Each row has a name. Each question is about the rows just above it.

G: [159 130 151  82  96 130 151]
D: [113 169 135 171 131 113 169]
Y: [125 116 162  84 117 130 118]
How many times does D hold [168]?	0
Times [130] occurs in G:	2

T: [128  85 214  92  41 128  92  85 128  41  41  85 182 120]
J: [ 97  85 214  92 153  92 184 205 180  40  90 134 143 173]
Q: [168  81 134  96 121  66 100 108 163 183  81 175 160 101]
Times [128] occurs in T:	3
How many times does T hold [41]?	3
How many times does Q hold [96]?	1
Times [108] occurs in Q:	1

Susa: [140 104 111 129 157 116 141 119 138 108 132 118 156 101 122 127 133  87
 132 123 158 129 132 111 132 132 130]
doson: [118 100 118 122  92 115 107 137 143 138 120 147 103 173 139 149 122 187
 110 159 106 104 128 124 146 119 126]
ror: [148 101 148 135 123 173 133 134 125 152 121 119 152 114 101 152 126 124
 148  91 101 162 125  97  91 133 126]
lan: [140 104 116 130 158 121 142 119 133 110 133 117 155  98 121 124 133  84
 134 119 156 133 129 143 128 133 130]
Lepet: [131 118  87 122 133  93 124 119 161 108 125 135 143 138 132 153 130 131
 112 157 156 101 131 153 157 124 130]
mogan: [135 118  87 122 133  93 124 123 130 108 125 135 179 138 132 153 130 131
 112 157 150 130 131 153 157 124 130]
vogaf: [133 123  89 122 131 131 121 125 161 112 124 137 138 145 174 154 129 141
 110 160 145  99 131 122 158 123 129]
dugi: [178 141  91 119 102  92 109 132 143 143 119 148 119 143 178 178 124 178
 102 173 118  90 130 143 163 118 128]
Sefun: [110 167 132 122  75 126 101 143 134 152 118 152  86 187 142 147 119 210
 110 158  87 107 127 111 141 117 125]
zuru: [123 134 161 133 127 157 133 131 101 142 131 121 118 116 124 107 127 120
 142 103 113 151 126 109 104 132 127]
Times [126] occurs in ror:	2
How many times does ror hold [101]?	3
Times [178] occurs in dugi:	4
Times [130] occurs in mogan:	4
Times [132] occurs in Susa:	5
Count of [123] in vogaf:	2
Times [173] occurs in dugi:	1

P: [ 88 119  88 119]
E: [194 195 116 195]
B: [152  71 127 158]
F: [87 53 87 87]
Times [88] occurs in P:	2
Times [119] occurs in P:	2
Count of [195] in E:	2
Times [53] occurs in F:	1
Times [87] occurs in F:	3

vel: [135 113 116 152 140 135  86  90 135]
vusi: [123 111  98 144 101 139 140 107 144]
dobak: [174 116 174  92  96 134  92  92 125]
pupe: [ 88 103  75 144  93 139 109 104 137]
meda: [175 108  89 175 175 143 104 104 145]
dube: [141 113 139 141 100 138 100 108 139]
zibo: [146 126  91 137  62 146 110 126 155]
How many times does meda hold [175]?	3
Count of [104] in meda:	2
How many times does dube hold [141]?	2
Count of [135] in vel:	3
How many times does dobak hold [92]?	3
How many times does zibo hold [125]?	0
Times [140] occurs in vel:	1

faba: [129 129 128 128 128 128 129 128 129 129 128]
kuno: [112 151  60 123 118 112 127 145 134 123 133]
mil: [116 136 129 130 107 135 110 138 135 124 116]
mozer: [150 167 125 157 129 120 147 164 107 133 142]
Rop: [116 136 129 130 107 129 110 124 152 151  89]
Nimi: [128 128 129 128 129 125 129 128 128 128 127]
mubov: [128 127 129 128 127 124 129 126 129 126 126]
Count of [121] in mozer:	0
Count of [128] in faba:	6
How many times does mubov hold [128]?	2

vefo: [178  56 115 175]
dup: [204 108  83 114]
Zunid: [ 71 108 103 143]
gab: [161 124 152 165]
ditaf: [160  63 180  65]
Mep: [70 70 70 70]
Nal: [119  69 168  87]
Count of [70] in Mep:	4
How many times does Mep hold [69]?	0

